Below is a small trained network, with its code and all its weights. Each question gives an input and a class and asks what happens when units are switched off, that is, made to give their printed mean instead of their output.

import numpy as np


def w(rows, s, z=0):
    codes = np.array(rows[::2]) - 128.0
    scale = np.full(codes.shape[1], s)
    scale[-1] = z or s
    return codes * scale


def f(y):
    return np.maximum(y, 0)


def log_softmax(a):
    a = a - a.max(-1, keepdims=True)
    return a - np.log(np.exp(a).sum(-1, keepdims=True))


def net(x, mask):
    res = np.array(x, float).reshape(1, 4) / 4 @ E
    y = f(res @ A[0][:, :-1].T + A[0][:, -1])
    res = res + np.where(mask, y, B[0][:, -1]) @ B[0][:, :-1]
    return log_softmax(res[-1] @ U[:, :-1].T + U[:, -1])


A, B = {}, {}
E = w([
[121,86,149,143,104,105,86,121,151,118,133],'x0',
[98,128,87,165,139,164,137,92,131,167,126],'x1',
[151,109,226,55,176,142,164,2,120,179,208],'x2',
[183,172,85,151,17,76,132,61,17,197,156],'x3',
],0.013)
A[0] = w([
[79,155,84,139,152,154,78,205,160,78,73,221],'n0',
[169,139,51,189,22,134,143,150,102,74,46,146],'n1',
[233,169,102,221,77,40,125,95,53,172,183,131],'n2',
[62,80,227,77,223,209,177,92,165,153,95,180],'n3',
[225,167,190,70,93,162,101,37,87,223,253,73],'n4',
[126,119,188,85,95,35,130,147,134,114,49,219],'n5',
[91,41,238,87,186,154,212,40,134,87,164,159],'n6',
[94,163,64,157,169,148,64,210,201,81,13,246],'n7',
[130,167,26,220,12,10,84,111,124,144,56,191],'n8',
[161,167,82,193,38,140,141,131,3,111,3,202],'n9',
[65,124,141,71,218,199,129,168,187,44,145,253],'n10',
],0.0071,0.0059)
B[0] = w([
[55,179,94,181,136,71,176,94,132,131,28,219],'n0',
[178,173,189,86,145,237,64,251,94,170,107,221],'n1',
[158,179,109,62,17,86,132,128,35,230,223,235],'n2',
[152,83,229,53,243,184,155,77,162,121,101,236],'n3',
[86,153,95,120,91,55,151,42,103,128,219,243],'n4',
[157,178,178,98,161,110,170,122,165,182,70,175],'n5',
[189,89,180,89,185,145,128,56,140,174,139,242],'n6',
[59,225,138,239,102,57,245,82,233,118,1,249],'n7',
[142,182,203,67,106,135,97,172,114,230,86,254],'n8',
[95,166,119,85,86,107,89,199,115,203,75,240],'n9',
[158,77,116,166,249,120,87,65,194,118,62,243],'n10',
],0.0077,0.017)
U = w([
[106,176,135,177,132,56,160,107,198,109,55,252],'0',
[181,53,183,66,216,172,100,81,167,104,136,128],'1',
[137,137,114,157,113,166,146,157,103,61,216,61],'2',
[162,97,133,178,107,75,146,156,81,92,139,53],'3',
[116,98,107,123,106,131,108,121,130,91,149,39],'4',
[150,146,98,130,115,150,87,130,180,80,149,51],'5',
[167,177,159,66,81,135,94,254,89,164,109,207],'6',
[103,156,136,85,78,28,143,40,88,146,235,129],'7',
],0.0097,0.0027)

Each question gives the input, the list of numbers given to net, and the class t.
The units are the neurons (one row each of A and B). Each row of codes is followed by its name. A weight is (code - 128) times the scale printed after its matrix; where a second scale follows, it is the last column's (A, B and U).
mask holds one flag per neuron, in row order. A switched-off neuron (its flag False) gives its mean, the last column of its row in B, instead of its output. The means were averaged over made-up inputs and are rounded, as every weight is.
A unit's drop is (log p(t) with every unit on - log p(t) with that unit switched off) / (log p(t) with every unit on - log p(t) with every unit switched off).
The circuit of an input: a set's keep is (log p(t) with only the set's units on - log p(t) with every unit switched off) / (log p(t) with every unit on - log p(t) with every unit switched off). Starting from all 11 units, units are removed one at a time, each time the one whose removal leaves the highest keep (on an exact tie, the one counted first), for as long as the keep stays at least 0.8.
circuit, biggest first: the units of the circuit, biggest drop first
most important unit: the unit with the biggest drop
top k neurons: the k neurons with the biggest drops, biggest first
drop of u: that unit's drop, to one decimal
input [-7,5,-7,1], class 6: top 4 neurons => [n1; n8; n9; n10]
input [3,-3,2,1], class 7: circuit, biggest first => [n10; n1]
input [-5,-7,1,-5], class 1: circuit, biggest first => [n3]
input [-2,-7,7,0], class 1: top 2 neurons => [n2; n3]
input [4,6,-4,1], class 6: top 3 neurons => [n1; n8; n10]
input [-7,-4,0,8], class 6: top 3 neurons => [n9; n1; n8]
input [0,6,1,-8], class 1: top 3 neurons => [n3; n10; n6]
input [-5,-3,0,1], class 6: top 2 neurons => [n7; n4]
input [3,-1,6,0], class 1: top 3 neurons => [n2; n3; n6]
input [-5,5,3,1], class 7: top 3 neurons => [n10; n1; n4]
input [4,2,3,0], class 1: top 2 neurons => [n2; n7]
input [-2,-1,-1,4], class 6: drop of n0 => 0.0
input [3,-8,2,-1], class 1: drop of n7 => 0.1
input [0,4,2,1], class 7: most important unit => n10
